Below are the code and all the weights of a small trained network. Each question names an input and a class and asks about switching units off, where a switched-off unit gives its printed mean instead of its output.

import numpy as np


def w(rows, s, z=0):
    codes = np.array(rows[::2]) - 128.0
    scale = np.full(codes.shape[1], s)
    scale[-1] = z or s
    return codes * scale


def f(y):
    return y / 2 * (1 + np.tanh(0.7978845608 * (y + 0.044715 * y**3)))


def log_softmax(a):
    a = a - a.max(-1, keepdims=True)
    return a - np.log(np.exp(a).sum(-1, keepdims=True))


def net(x, mask):
    res = np.array(x, float).reshape(1, 5) / 4 @ E
    y = f(res @ A[0][:, :-1].T + A[0][:, -1])
    res = res + np.where(mask, y, B[0][:, -1]) @ B[0][:, :-1]
    return log_softmax(res[-1] @ U[:, :-1].T + U[:, -1])


A, B = {}, {}
E = w([
[109,158,85,254,148],'x0',
[234,184,88,127,171],'x1',
[76,225,79,138,65],'x2',
[61,167,224,160,230],'x3',
[59,104,42,142,226],'x4',
],0.0049)
A[0] = w([
[16,106,103,120,65,99],'N1',
[110,123,175,198,204,140],'N2',
[144,104,139,96,141,134],'N3',
[166,69,146,53,175,96],'N4',
[125,134,139,131,131,87],'N5',
[125,144,37,169,198,79],'N6',
[102,127,122,122,115,108],'N7',
[125,116,144,130,137,164],'N8',
[125,143,27,176,204,85],'N9',
[188,112,82,136,64,70],'N10',
[148,224,175,103,101,122],'N11',
[120,142,104,162,177,254],'N12',
[109,110,190,183,190,102],'N13',
[158,121,104,135,93,136],'N14',
[159,76,143,67,164,118],'N15',
[144,220,183,101,105,43],'N16',
[122,148,29,160,202,96],'N17',
[197,96,70,147,44,124],'N18',
[121,131,131,144,153,132],'N19',
[161,230,149,89,87,112],'N20',
[109,110,183,172,181,119],'N21',
[186,110,80,144,57,145],'N22',
[183,58,160,24,193,73],'N23',
[105,115,192,197,208,116],'N24',
[6,104,100,118,66,57],'N25',
],0.012,0.00097)
B[0] = w([
[55,133,60,55,225,193],'N1',
[164,244,165,150,151,215],'N2',
[132,122,138,101,91,152],'N3',
[137,121,126,52,28,213],'N4',
[116,142,132,128,125,126],'N5',
[152,131,28,212,83,221],'N6',
[118,126,115,118,148,130],'N7',
[133,140,140,112,125,136],'N8',
[152,131,15,224,80,235],'N9',
[203,96,170,119,193,198],'N10',
[49,102,182,208,107,192],'N11',
[153,178,95,172,111,182],'N12',
[151,227,182,118,156,200],'N13',
[162,101,142,126,158,155],'N14',
[139,127,128,68,45,195],'N15',
[46,106,171,204,103,183],'N16',
[159,120,18,212,74,228],'N17',
[236,58,171,130,212,227],'N18',
[143,161,124,137,125,139],'N19',
[67,79,205,207,135,202],'N20',
[149,207,176,114,154,187],'N21',
[207,73,171,135,198,207],'N22',
[134,104,131,9,4,253],'N23',
[171,248,186,131,168,223],'N24',
[52,151,56,49,226,196],'N25',
],0.029,0.0054)
U = w([
[144,139,15,252,114,79],'0',
[118,102,161,28,22,65],'1',
[228,49,186,128,189,152],'2',
[26,121,66,71,221,254],'3',
[146,244,200,141,156,106],'4',
[32,73,214,212,103,227],'5',
[170,122,35,126,44,32],'6',
],0.0044,0.00069)

Each question gives the input, the list of numbers given to net, and the class t.
The units are the neurons (one row each of A and B). Each row of codes is followed by its name. A weight is (code - 128) times the scale printed after its matrix; where a second scale follows, it is the last column's (A, B and U).
mask holds one flag per neuron, in row order. A switched-off neuron (its flag False) gives its mean, the last column of its row in B, instead of its output. The means were averaged over made-up inputs and are rounded, as every weight is.
A unit's drop is (log p(t) with every unit on - log p(t) with that unit switched off) / (log p(t) with every unit on - log p(t) with every unit switched off).
The circuit of an input: a set's keep is (log p(t) with only the set's units on - log p(t) with every unit switched off) / (log p(t) with every unit on - log p(t) with every unit switched off). Starting from the 12 units with the biggest drops (on a tie, the unit counted first), units are removed one at a time, each time the one whose removal leaves the highest keep (on an exact tie, the one counted first), for as long as the keep stays at least 0.8.
circuit, biggest first: the units of the circuit, biggest drop first
k most important neurons: the k neurons with the biggest drops, biggest first
drop of u: that unit's drop, to one decimal
input [7,-5,0,-7,2], class 2: circuit, biggest first => N18
input [-8,-1,3,-1,6], class 3: circuit, biggest first => N25, N1
input [-2,1,5,-4,3], class 2: 2 most important neurons => N18, N22
input [-4,4,-8,8,-5], class 1: 2 most important neurons => N23, N4
input [1,0,-1,8,7], class 4: 2 most important neurons => N24, N13
input [3,4,-7,7,7], class 4: 3 most important neurons => N24, N13, N2
input [-5,3,-8,-8,-3], class 1: 3 most important neurons => N23, N4, N15
input [-3,4,8,-4,-5], class 2: 3 most important neurons => N18, N22, N10
input [2,8,2,-2,-6], class 2: drop of N22 => 0.3
input [4,-4,3,-1,-8], class 5: drop of N16 => 0.1
input [-2,-6,1,6,8], class 4: drop of N2 => 0.2
